Below are the code and all the weights of a small trained network. Each question names an input and a target symbol and asks about switching units off, where a switched-off unit gives its printed mean instead of its output.

import numpy as np


def w(rows, s, z=0):
    codes = np.array(rows[::2]) - 128.0
    scale = np.full(codes.shape[1], s)
    scale[-1] = z or s
    return codes * scale


def f(y):
    return y / 2 * (1 + np.tanh(0.7978845608 * (y + 0.044715 * y**3)))


def softmax(a):
    e = np.exp(a - a.max(-1, keepdims=True))
    return e / e.sum(-1, keepdims=True)


def log_softmax(a):
    a = a - a.max(-1, keepdims=True)
    return a - np.log(np.exp(a).sum(-1, keepdims=True))


def net(x, mask):
    ids = ['βδζθμτ'.index(c) for c in x.split()]
    T = len(ids)
    res = E[ids] + P[:T]
    u = 0
    for l in range(2):
        q, k, v = (res @ M[l].T for M in (Q, K, V))
        z = softmax(np.where(np.tri(T) > 0, q @ k.T / 4**0.5, -1e9)) @ v
        res = res + np.where(mask[u], z, O[l][:, -1]) @ O[l][:, :-1]
        u += 1
        y = f(res @ A[l][:, :-1].T + A[l][:, -1])
        res = res + np.where(mask[u : u + 4], y, B[l][:, -1]) @ B[l][:, :-1]
        u += 4
    return log_softmax(res[-1] @ U[:, :-1].T + U[:, -1])


Q, K, V, O, A, B = {}, {}, {}, {}, {}, {}
E = w([
[229,139,15,86,74,166,165,171,151,150],'β',
[123,113,116,151,65,145,195,68,139,61],'δ',
[202,78,202,87,194,107,130,181,139,28],'ζ',
[124,6,118,128,128,76,156,107,239,189],'θ',
[47,169,76,75,13,129,106,75,173,205],'μ',
[147,153,103,65,169,213,74,126,166,170],'τ',
],0.015)
P = w([
[216,175,255,154,207,209,155,186,82,219],'0',
[178,168,228,147,75,176,167,207,212,111],'1',
[180,151,106,211,76,133,118,122,159,169],'2',
[150,137,143,118,124,149,174,163,183,124],'3',
[172,150,108,126,111,141,162,110,177,118],'4',
[158,136,90,126,119,136,139,101,168,114],'5',
[155,122,102,97,160,142,142,131,172,74],'6',
[137,128,81,85,106,140,144,59,183,107],'7',
[170,123,45,122,153,125,91,73,154,82],'8',
[104,120,93,76,186,150,118,73,185,41],'9',
[125,84,75,116,192,121,50,100,167,15],'10',
[73,61,97,43,161,153,88,61,168,44],'11',
[155,47,51,24,147,117,112,94,118,34],'12',
],0.0079)
Q[0] = w([
[146,143,161,174,219,62,122,5,91,155],'L0H1',
[85,159,159,253,116,58,67,230,19,199],'L0H1',
[166,125,114,216,179,115,123,101,134,190],'L0H1',
[190,142,14,88,63,97,51,60,162,72],'L0H1',
],0.0056)
K[0] = w([
[158,178,95,98,101,175,137,177,142,51],'L0H1',
[110,231,213,154,88,187,143,133,119,111],'L0H1',
[100,190,131,100,65,127,135,147,173,67],'L0H1',
[139,60,145,52,147,141,143,116,255,113],'L0H1',
],0.0059)
V[0] = w([
[209,124,19,86,130,253,151,152,115,113],'L0H1',
[204,134,249,126,212,149,50,105,199,168],'L0H1',
[164,217,122,62,73,230,153,193,32,98],'L0H1',
[74,123,128,109,218,207,148,143,154,166],'L0H1',
],0.0052)
O[0] = w([
[130,127,69,30,60,67,210,133,28,129,150],'L0H1',
[96,111,37,153,138,141,170,125,155,215,188],'L0H1',
[179,5,211,60,42,154,110,77,36,242,2],'L0H1',
[89,102,1,166,142,65,243,171,12,144,147],'L0H1',
],0.0063,0.0085)
A[0] = w([
[129,162,117,208,166,233,135,126,140,158,88],'L0N1',
[175,80,179,130,73,230,126,159,70,180,54],'L0N2',
[80,81,23,92,132,102,90,99,140,53,251],'L0N3',
[162,156,159,46,151,253,65,42,124,180,201],'L0N4',
],0.0053,0.0031)
B[0] = w([
[94,144,141,161,88,211,171,94,158,141,147],'L0N1',
[133,208,217,227,72,66,38,190,173,98,144],'L0N2',
[166,108,128,82,117,126,152,1,125,13,249],'L0N3',
[156,142,143,64,52,136,110,191,137,95,144],'L0N4',
],0.0076,0.011)
Q[1] = w([
[66,115,118,24,92,179,230,46,210,111],'L1H1',
[42,147,254,183,183,61,152,89,54,224],'L1H1',
[36,169,169,139,111,165,20,146,76,157],'L1H1',
[141,207,150,165,85,183,122,128,11,65],'L1H1',
],0.0056)
K[1] = w([
[175,106,59,113,169,124,58,113,147,76],'L1H1',
[123,169,150,218,103,152,117,222,103,211],'L1H1',
[152,150,185,255,123,109,195,171,137,143],'L1H1',
[196,146,190,128,120,39,107,144,180,211],'L1H1',
],0.0063)
V[1] = w([
[141,183,112,87,156,125,57,223,176,177],'L1H1',
[90,28,236,70,143,49,136,80,104,171],'L1H1',
[16,193,72,79,87,158,68,57,159,165],'L1H1',
[148,144,170,74,110,254,92,107,61,36],'L1H1',
],0.0059)
O[1] = w([
[103,41,79,108,146,185,142,65,97,105,74],'L1H1',
[76,134,81,123,127,198,134,143,207,146,1],'L1H1',
[83,120,172,164,93,246,175,149,92,107,176],'L1H1',
[145,105,152,174,152,130,172,111,118,190,126],'L1H1',
],0.013,0.01)
A[1] = w([
[157,168,2,141,215,134,164,56,215,194,165],'L1N1',
[103,24,59,160,133,131,247,190,202,254,211],'L1N2',
[161,50,79,38,79,120,158,124,129,24,133],'L1N3',
[167,249,198,135,119,149,37,194,209,144,253],'L1N4',
],0.0051,0.0018)
B[1] = w([
[155,191,153,180,77,155,60,223,168,195,168],'L1N1',
[94,225,23,242,251,158,193,115,152,212,145],'L1N2',
[31,104,208,224,160,129,2,41,55,123,254],'L1N3',
[135,74,34,132,80,86,202,195,68,75,161],'L1N4',
],0.0072,0.0094)
U = w([
[100,102,36,188,207,102,176,75,50,184,102],'β',
[173,93,95,106,92,79,253,185,158,127,160],'δ',
[127,148,192,59,136,83,54,99,89,164,122],'ζ',
[126,205,111,195,183,146,75,124,192,188,192],'θ',
[79,162,118,93,97,146,40,188,118,48,2],'μ',
[172,73,193,195,121,232,118,178,149,136,212],'τ',
],0.0051,0.0031)

Each question gives the input, a string of symbols that net reads in full, and the target symbol t.
The units are the heads (4 rows each of Q, K, V and O) and the neurons (one row each of A and B). Each row of codes is followed by its name. A weight is (code - 128) times the scale printed after its matrix; where a second scale follows, it is the last column's (O, A, B and U).
mask holds one flag per unit, layer by layer, with each layer's heads first. A switched-off unit (its flag False) gives its mean, the last column of its rows in O or B, instead of its output. The means were averaged over made-up inputs and are rounded, as every weight is.
A unit's drop is (log p(t) with every unit on - log p(t) with that unit switched off) / (log p(t) with every unit on - log p(t) with every unit switched off).
The circuit of an input: a set's keep is (log p(t) with only the set's units on - log p(t) with every unit switched off) / (log p(t) with every unit on - log p(t) with every unit switched off). Starting from all 10 units, units are removed one at a time, each time the one whose removal leaves the highest keep (on an exact tie, the one counted first), for as long as the keep stays at least 0.8.
circuit, biggest first: the units of the circuit, biggest drop first
unit that matters most: the unit with the biggest drop
k most important neurons: the k neurons with the biggest drops, biggest first
k most important neurons of layer l: the k neurons of layer l with the biggest drops, biggest first
input θ θ β β μ μ μ δ, target τ: circuit, biggest first : [L1H1]
input θ μ τ ζ θ θ μ δ θ δ θ, target δ: 2 most important neurons : [L1N3; L1N4]
input τ β θ, target θ: circuit, biggest first : [L1H1; L0H1; L1N2; L0N2]
input μ τ β, target β: 2 most important neurons : [L0N4; L1N2]
input β ζ θ θ θ ζ τ β τ θ ζ ζ μ, target θ: circuit, biggest first : [L1H1; L1N1]
input θ θ θ μ μ ζ μ θ, target τ: circuit, biggest first : [L1H1; L0N3]
input ζ τ τ τ μ, target β: circuit, biggest first : [L0H1; L1H1; L1N2]
input μ β β τ δ τ ζ τ β, target β: 2 most important neurons of layer 1 : [L1N2; L1N3]
input β τ θ τ β β τ θ, target β: circuit, biggest first : [L1H1; L1N2]
input ζ θ β τ δ μ β δ β δ δ, target δ: 4 most important neurons : [L1N3; L0N3; L0N1; L1N4]
input θ μ θ τ θ θ, target μ: circuit, biggest first : [L0N3; L1H1; L0H1]
input θ δ θ ζ μ τ δ θ β τ ζ δ ζ, target δ: circuit, biggest first : [L1H1; L0N3; L1N4]
input β τ τ τ, target β: 2 most important neurons : [L1N2; L0N3]
input ζ τ θ δ θ θ ζ δ, target θ: unit that matters most : L0N1
input δ ζ ζ, target θ: circuit, biggest first : [L1H1; L0H1]
input τ θ β δ τ ζ θ ζ δ, target θ: circuit, biggest first : [L1H1; L1N1]
input θ β β θ θ τ ζ β δ θ, target δ: circuit, biggest first : [L1H1; L0N3; L1N3]
input τ θ β θ θ θ δ ζ, target δ: 4 most important neurons : [L0N3; L1N4; L1N3; L0N4]
input β β τ, target ζ: 3 most important neurons : [L0N2; L0N3; L0N4]
input β μ β μ, target ζ: unit that matters most : L0H1
input β δ δ β β, target ζ: circuit, biggest first : [L0H1; L1N3]
input δ β δ β τ ζ τ μ τ, target τ: 3 most important neurons : [L0N3; L0N4; L0N2]
input θ β θ β, target μ: 2 most important neurons : [L0N1; L1N2]
input β τ θ β ζ, target ζ: 2 most important neurons : [L0N3; L0N2]
input β τ μ τ μ, target β: circuit, biggest first : [L1H1; L0H1; L1N2]
input τ τ τ ζ, target β: 2 most important neurons : [L0N3; L1N2]
